Below are the code and all the weights of a small trained network. Each question names an input and a target symbol and asks about switching units off, where a switched-off unit gives its printed mean instead of its output.

import numpy as np


def w(rows, s, z=0):
    codes = np.array(rows[::2]) - 128.0
    scale = np.full(codes.shape[1], s)
    scale[-1] = z or s
    return codes * scale


def norm(h):
    return h / np.sqrt((h * h).mean(-1, keepdims=True) + 1e-5)


def f(y):
    return y / 2 * (1 + np.tanh(0.7978845608 * (y + 0.044715 * y**3)))


def softmax(a):
    e = np.exp(a - a.max(-1, keepdims=True))
    return e / e.sum(-1, keepdims=True)


def log_softmax(a):
    a = a - a.max(-1, keepdims=True)
    return a - np.log(np.exp(a).sum(-1, keepdims=True))


def net(x, mask):
    ids = ['ΔΘΛΨαβγεζημξτ'.index(c) for c in x.split()]
    T = len(ids)
    res = E[ids] + P[:T]
    u = 0
    for l in range(2):
        q, k, v = (norm(res) @ M[l].T for M in (Q, K, V))
        z = softmax(np.where(np.tri(T) > 0, q @ k.T / 3**0.5, -1e9)) @ v
        res = res + np.where(mask[u], z, O[l][:, -1]) @ O[l][:, :-1]
        u += 1
        y = f(norm(res) @ A[l][:, :-1].T + A[l][:, -1])
        res = res + np.where(mask[u : u + 4], y, B[l][:, -1]) @ B[l][:, :-1]
        u += 4
    return log_softmax(norm(res)[-1] @ U[:, :-1].T + U[:, -1])


Q, K, V, O, A, B = {}, {}, {}, {}, {}, {}
E = w([
[130,146,103,95,143,176,40,207,64,159],'Δ',
[195,147,138,160,220,144,191,49,124,153],'Θ',
[214,143,229,181,180,6,96,189,157,80],'Λ',
[149,158,65,113,117,200,139,117,53,104],'Ψ',
[35,245,157,128,117,98,220,172,136,89],'α',
[158,98,151,169,186,83,205,160,80,72],'β',
[41,200,133,153,164,179,104,95,129,136],'γ',
[133,111,201,154,84,74,158,114,90,141],'ε',
[164,209,108,141,111,91,109,44,135,124],'ζ',
[104,170,166,90,155,42,112,146,140,155],'η',
[86,143,98,34,112,129,224,171,171,236],'μ',
[147,249,100,105,206,135,186,97,183,29],'ξ',
[115,109,157,50,148,172,113,84,161,80],'τ',
],0.014)
P = w([
[67,86,58,155,106,104,3,93,225,54],'0',
[170,180,174,186,83,116,116,167,108,152],'1',
[163,167,183,169,100,109,118,173,80,148],'2',
[159,157,184,160,117,105,120,183,73,140],'3',
[148,151,194,142,123,99,129,189,59,145],'4',
[132,146,190,142,129,92,128,193,42,142],'5',
],0.006)
Q[0] = w([
[35,171,227,78,118,191,169,93,121,140],'0.h0',
[76,99,78,174,59,153,161,147,218,229],'0.h0',
[160,236,163,248,183,144,168,179,1,111],'0.h0',
],0.0061)
K[0] = w([
[36,107,135,85,106,107,142,113,253,98],'0.h0',
[158,140,67,197,147,161,190,187,19,216],'0.h0',
[172,150,232,67,168,218,130,138,35,133],'0.h0',
],0.0061)
V[0] = w([
[115,177,101,84,207,76,170,202,164,65],'0.h0',
[69,104,47,138,108,118,182,179,179,156],'0.h0',
[95,217,102,253,155,66,186,197,87,160],'0.h0',
],0.0046)
O[0] = w([
[204,169,114,98,160,151,143,173,254,141,245],'0.h0',
[114,113,120,114,9,132,140,101,202,82,73],'0.h0',
[161,126,121,216,63,207,60,90,247,102,231],'0.h0',
],0.0076,0.0013)
A[0] = w([
[46,116,151,162,125,182,68,101,200,92,5],'0.n0',
[150,44,179,185,116,34,96,73,241,211,136],'0.n1',
[144,108,33,58,52,163,204,217,238,83,62],'0.n2',
[151,130,86,254,114,192,157,200,167,40,197],'0.n3',
],0.0059,0.0019)
B[0] = w([
[17,250,238,233,186,167,122,9,60,125,218],'0.n0',
[158,79,149,52,70,2,142,73,3,198,190],'0.n1',
[99,107,23,135,124,23,121,155,88,121,253],'0.n2',
[166,42,104,234,139,202,130,160,78,121,249],'0.n3',
],0.0075,0.004)
Q[1] = w([
[151,101,143,129,119,111,11,37,148,156],'1.h0',
[63,209,146,78,187,46,170,129,60,92],'1.h0',
[116,194,115,159,138,178,109,92,121,95],'1.h0',
],0.012)
K[1] = w([
[193,230,206,119,97,102,123,119,69,254],'1.h0',
[65,87,115,108,167,17,54,58,113,24],'1.h0',
[76,225,80,218,187,130,101,140,132,208],'1.h0',
],0.0069)
V[1] = w([
[65,176,145,65,146,76,156,177,80,35],'1.h0',
[147,124,110,195,5,120,28,147,255,47],'1.h0',
[189,79,9,138,126,91,139,125,30,111],'1.h0',
],0.0064)
O[1] = w([
[254,183,200,253,73,198,187,197,151,176,193],'1.h0',
[82,140,185,144,128,13,156,215,102,23,7],'1.h0',
[47,42,91,144,126,197,155,148,200,83,251],'1.h0',
],0.0083,0.0018)
A[1] = w([
[140,147,133,132,156,179,193,188,141,158,5],'1.n0',
[108,66,146,70,156,92,211,174,103,93,80],'1.n1',
[131,130,138,94,80,225,129,95,158,1,59],'1.n2',
[194,95,119,171,175,99,155,97,206,104,60],'1.n3',
],0.0097,0.003)
B[1] = w([
[145,60,137,175,123,98,83,74,104,1,206],'1.n0',
[63,132,169,139,82,183,56,91,201,156,252],'1.n1',
[186,188,19,177,142,80,145,163,43,182,182],'1.n2',
[84,133,177,60,219,165,150,107,202,155,153],'1.n3',
],0.011,0.003)
U = w([
[237,131,179,137,47,254,110,95,232,115,162],'Δ',
[123,28,181,121,61,106,147,69,56,137,98],'Θ',
[181,222,133,8,144,36,125,126,87,215,139],'Λ',
[170,200,96,123,224,80,168,162,186,96,154],'Ψ',
[29,149,106,74,66,156,148,149,204,175,254],'α',
[80,15,146,216,148,183,138,121,178,79,27],'β',
[136,92,217,121,176,70,66,167,198,138,151],'γ',
[135,142,176,229,80,76,203,193,124,58,40],'ε',
[112,144,142,56,143,162,11,213,127,145,132],'ζ',
[152,99,21,168,152,116,170,117,43,104,117],'η',
[121,133,93,86,134,10,81,62,99,47,128],'μ',
[109,96,98,62,218,134,174,36,149,213,99],'ξ',
[62,212,158,197,131,165,97,82,119,199,110],'τ',
],0.0089,0.0036)

Each question gives the input, a string of symbols that net reads in full, and the target symbol t.
The units are the heads (3 rows each of Q, K, V and O) and the neurons (one row each of A and B). Each row of codes is followed by its name. A weight is (code - 128) times the scale printed after its matrix; where a second scale follows, it is the last column's (O, A, B and U).
mask holds one flag per unit, layer by layer, with each layer's heads first. A switched-off unit (its flag False) gives its mean, the last column of its rows in O or B, instead of its output. The means were averaged over made-up inputs and are rounded, as every weight is.
A unit's drop is (log p(t) with every unit on - log p(t) with that unit switched off) / (log p(t) with every unit on - log p(t) with every unit switched off).
The circuit of an input: a set's keep is (log p(t) with only the set's units on - log p(t) with every unit switched off) / (log p(t) with every unit on - log p(t) with every unit switched off). Starting from all 10 units, units are removed one at a time, each time the one whose removal leaves the highest keep (on an exact tie, the one counted first), for as long as the keep stays at least 0.8.
units of the circuit, in order: the units of the circuit, biggest drop first
most important unit: the unit with the biggest drop
k most important neurons: the k neurons with the biggest drops, biggest first
top k neurons in layer l: the k neurons of layer l with the biggest drops, biggest first
input Ψ μ γ α τ ε, target β: units of the circuit, in order -> 0.h0; 1.h0; 1.n0; 1.n1
input ξ γ μ Δ τ, target γ: units of the circuit, in order -> 0.h0; 1.h0; 1.n1
input τ ζ Ψ Ψ Θ, target Δ: units of the circuit, in order -> 0.h0; 1.h0
input μ τ Ψ, target ε: units of the circuit, in order -> 1.h0; 0.h0; 0.n2
input γ μ τ Θ ξ, target Λ: most important unit -> 0.h0
input Ψ γ γ τ Ψ, target β: top 2 neurons in layer 1 -> 1.n0; 1.n1
input γ μ ζ γ Θ, target ξ: units of the circuit, in order -> 0.n0; 1.n3
input τ μ μ γ ε τ, target Δ: top 2 neurons in layer 1 -> 1.n0; 1.n2
input ζ ε τ, target τ: 4 most important neurons -> 0.n2; 1.n1; 1.n2; 0.n3
input τ γ γ γ γ Λ, target Δ: units of the circuit, in order -> 1.h0; 0.h0
input μ γ ε η, target Λ: top 3 neurons in layer 0 -> 0.n3; 0.n1; 0.n2
input Λ β ζ τ, target ζ: 2 most important neurons -> 1.n1; 0.n2
input γ μ γ μ γ η, target Λ: units of the circuit, in order -> 0.n3; 1.n1; 1.n0
input β Ψ η ζ, target μ: 2 most important neurons -> 0.n0; 0.n2
input β ε τ, target α: 4 most important neurons -> 0.n2; 1.n1; 0.n1; 0.n3
input Θ ξ τ, target ξ: most important unit -> 1.h0
input γ α Ψ γ τ, target Λ: units of the circuit, in order -> 0.n2; 1.h0; 0.n3
input τ η ε γ ζ, target Δ: units of the circuit, in order -> 1.h0; 0.h0
input τ γ ξ γ μ, target Δ: units of the circuit, in order -> 0.h0; 1.h0
input τ γ Ψ, target Δ: units of the circuit, in order -> 0.h0; 1.h0
input γ γ τ ε μ, target Λ: 2 most important neurons -> 0.n2; 0.n1
input γ μ τ α, target Λ: 3 most important neurons -> 0.n2; 0.n0; 0.n3
